Below are the code and all the weights of a small trained network. Each question names an input and a target symbol and asks about switching units off, where a switched-off unit gives its printed mean instead of its output.

import numpy as np


def w(rows, s, z=0):
    codes = np.array(rows[::2]) - 128.0
    scale = np.full(codes.shape[1], s)
    scale[-1] = z or s
    return codes * scale


def f(y):
    return np.maximum(y, 0)


def softmax(a):
    e = np.exp(a - a.max(-1, keepdims=True))
    return e / e.sum(-1, keepdims=True)


def log_softmax(a):
    a = a - a.max(-1, keepdims=True)
    return a - np.log(np.exp(a).sum(-1, keepdims=True))


def net(x, mask):
    ids = ['δεηθλμξσ'.index(c) for c in x.split()]
    T = len(ids)
    res = E[ids] + P[:T]
    r = res
    for j in range(3):
        rows = slice(2 * j, 2 * j + 2)
        q, k, v = (r @ M[0][rows].T for M in (Q, K, V))
        z = softmax(np.where(np.tri(T) > 0, q @ k.T / 2**0.5, -1e9)) @ v
        o = O[0][rows]
        res = res + np.where(mask[j], z, o[:, -1]) @ o[:, :-1]
    y = f(res @ A[0][:, :-1].T + A[0][:, -1])
    res = res + np.where(mask[3:15], y, B[0][:, -1]) @ B[0][:, :-1]
    return log_softmax(res[-1] @ U[:, :-1].T + U[:, -1])


Q, K, V, O, A, B = {}, {}, {}, {}, {}, {}
E = w([
[82,236,104,66],'δ',
[144,82,182,61],'ε',
[5,136,98,120],'η',
[186,164,17,66],'θ',
[146,141,94,179],'λ',
[55,64,52,140],'μ',
[38,201,130,119],'ξ',
[94,203,121,127],'σ',
],0.018)
P = w([
[43,194,17,120],'0',
[58,196,57,161],'1',
[64,185,78,163],'2',
[78,173,87,148],'3',
[86,158,96,132],'4',
[93,144,106,117],'5',
[104,128,112,102],'6',
[113,112,119,87],'7',
[128,99,128,71],'8',
[132,86,138,55],'9',
[148,68,146,40],'10',
[120,90,166,2],'11',
],0.0084)
Q[0] = w([
[31,89,69,104],'H1',
[127,47,135,149],'H1',
[191,101,254,182],'H2',
[188,100,149,180],'H2',
[131,153,227,167],'H3',
[125,147,59,56],'H3',
],0.019)
K[0] = w([
[192,70,237,67],'H1',
[94,38,137,201],'H1',
[83,139,13,189],'H2',
[76,224,95,145],'H2',
[104,167,1,193],'H3',
[167,35,231,81],'H3',
],0.009)
V[0] = w([
[178,173,90,123],'H1',
[168,212,197,54],'H1',
[202,178,57,176],'H2',
[248,160,132,52],'H2',
[246,168,92,114],'H3',
[104,255,120,96],'H3',
],0.0093)
O[0] = w([
[158,137,84,105,231],'H1',
[102,78,76,135,128],'H1',
[132,121,56,222,195],'H2',
[199,129,183,244,186],'H2',
[87,13,79,188,67],'H3',
[192,49,247,132,254],'H3',
],0.011,0.0058)
A[0] = w([
[141,102,118,196,254],'N1',
[68,36,150,198,108],'N2',
[24,134,221,197,141],'N3',
[172,48,191,85,113],'N4',
[59,133,61,119,157],'N5',
[169,127,199,254,140],'N6',
[39,110,204,129,125],'N7',
[199,176,178,185,208],'N8',
[120,224,204,210,99],'N9',
[101,137,45,77,202],'N10',
[28,99,116,70,179],'N11',
[231,90,123,146,74],'N12',
],0.009,0.0045)
B[0] = w([
[58,87,162,114,254],'N1',
[162,226,37,79,180],'N2',
[255,148,179,150,176],'N3',
[249,98,115,169,177],'N4',
[194,136,147,195,184],'N5',
[110,74,130,40,249],'N6',
[234,122,130,82,191],'N7',
[49,152,152,114,238],'N8',
[78,58,67,77,172],'N9',
[111,74,54,199,235],'N10',
[104,134,139,196,236],'N11',
[90,195,209,122,253],'N12',
],0.0085,0.0081)
U = w([
[46,39,140,89,253],'δ',
[81,255,116,162,164],'ε',
[168,208,190,88,78],'η',
[192,30,152,84,40],'θ',
[177,144,58,88,65],'λ',
[175,145,186,206,126],'μ',
[80,247,148,26,64],'ξ',
[134,47,115,240,117],'σ',
],0.0091,0.0053)

Each question gives the input, a string of symbols that net reads in full, and the target symbol t.
The units are the heads (2 rows each of Q, K, V and O) and the neurons (one row each of A and B). Each row of codes is followed by its name. A weight is (code - 128) times the scale printed after its matrix; where a second scale follows, it is the last column's (O, A, B and U).
mask holds one flag per unit, heads first, then neurons. A switched-off unit (its flag False) gives its mean, the last column of its rows in O or B, instead of its output. The means were averaged over made-up inputs and are rounded, as every weight is.
A unit's drop is (log p(t) with every unit on - log p(t) with that unit switched off) / (log p(t) with every unit on - log p(t) with every unit switched off).
The circuit of an input: a set's keep is (log p(t) with only the set's units on - log p(t) with every unit switched off) / (log p(t) with every unit on - log p(t) with every unit switched off). Starting from the 12 units with the biggest drops (on a tie, the unit counted first), units are removed one at a time, each time the one whose removal leaves the highest keep (on an exact tie, the one counted first), for as long as the keep stays at least 0.8.
units of the circuit, in order: the units of the circuit, biggest drop first
top k neurons: the k neurons with the biggest drops, biggest first
heads that matter: for each layer, one digit per head in row order, 1 if its drop is at least 0.15 and else 0, layers parted by /
input η δ ξ θ, target η: units of the circuit, in order : [H3; N12]
input θ η μ δ ξ θ λ θ η η, target ξ: units of the circuit, in order : [H3]
input θ λ η, target σ: heads that matter : 010
input μ θ μ θ ε λ, target δ: heads that matter : 000
input θ η θ ξ θ λ θ ε μ ξ σ δ, target ε: heads that matter : 111
input σ μ σ λ θ μ θ ξ, target δ: heads that matter : 010
input η λ θ, target σ: heads that matter : 011
input λ θ μ λ ξ μ ε σ η μ, target σ: units of the circuit, in order : [H3; N5; N10]
input θ μ μ μ, target ε: heads that matter : 111
input θ ε θ θ θ σ μ μ λ μ μ, target σ: units of the circuit, in order : [H3; N6; N5]
input μ η θ, target ξ: top 3 neurons : [N8; N12; N6]
input μ θ θ σ, target δ: heads that matter : 001
input σ η ε, target θ: units of the circuit, in order : [N4; H2]
input ξ δ δ λ, target θ: units of the circuit, in order : [H3; N6]
input θ δ ε, target θ: heads that matter : 001
input θ ε ε θ μ ε θ δ η δ η, target μ: heads that matter : 111
input μ θ δ σ θ θ σ ξ θ δ η, target θ: top neuron : [N12]
input ξ ξ δ θ σ μ θ η θ ξ θ θ, target δ: top 3 neurons : [N6; N1; N8]
input ξ μ θ δ θ ε δ ξ, target η: top 4 neurons : [N3; N7; N10; N1]
input ξ θ θ δ σ σ θ μ μ, target ε: heads that matter : 101
input δ δ η λ η ξ δ μ, target θ: heads that matter : 001
input ξ μ θ θ λ ξ, target σ: heads that matter : 110
input μ θ δ θ θ θ, target δ: heads that matter : 011
input θ θ θ ξ θ ξ θ δ ξ ξ θ, target η: top 2 neurons : [N12; N10]
input θ θ θ θ θ θ μ μ δ σ μ σ, target ε: heads that matter : 101
input σ η μ, target ξ: top neuron : [N4]
input θ θ μ θ μ θ, target ε: top 2 neurons : [N12; N8]
input ε σ ξ η, target μ: top neuron : [N3]
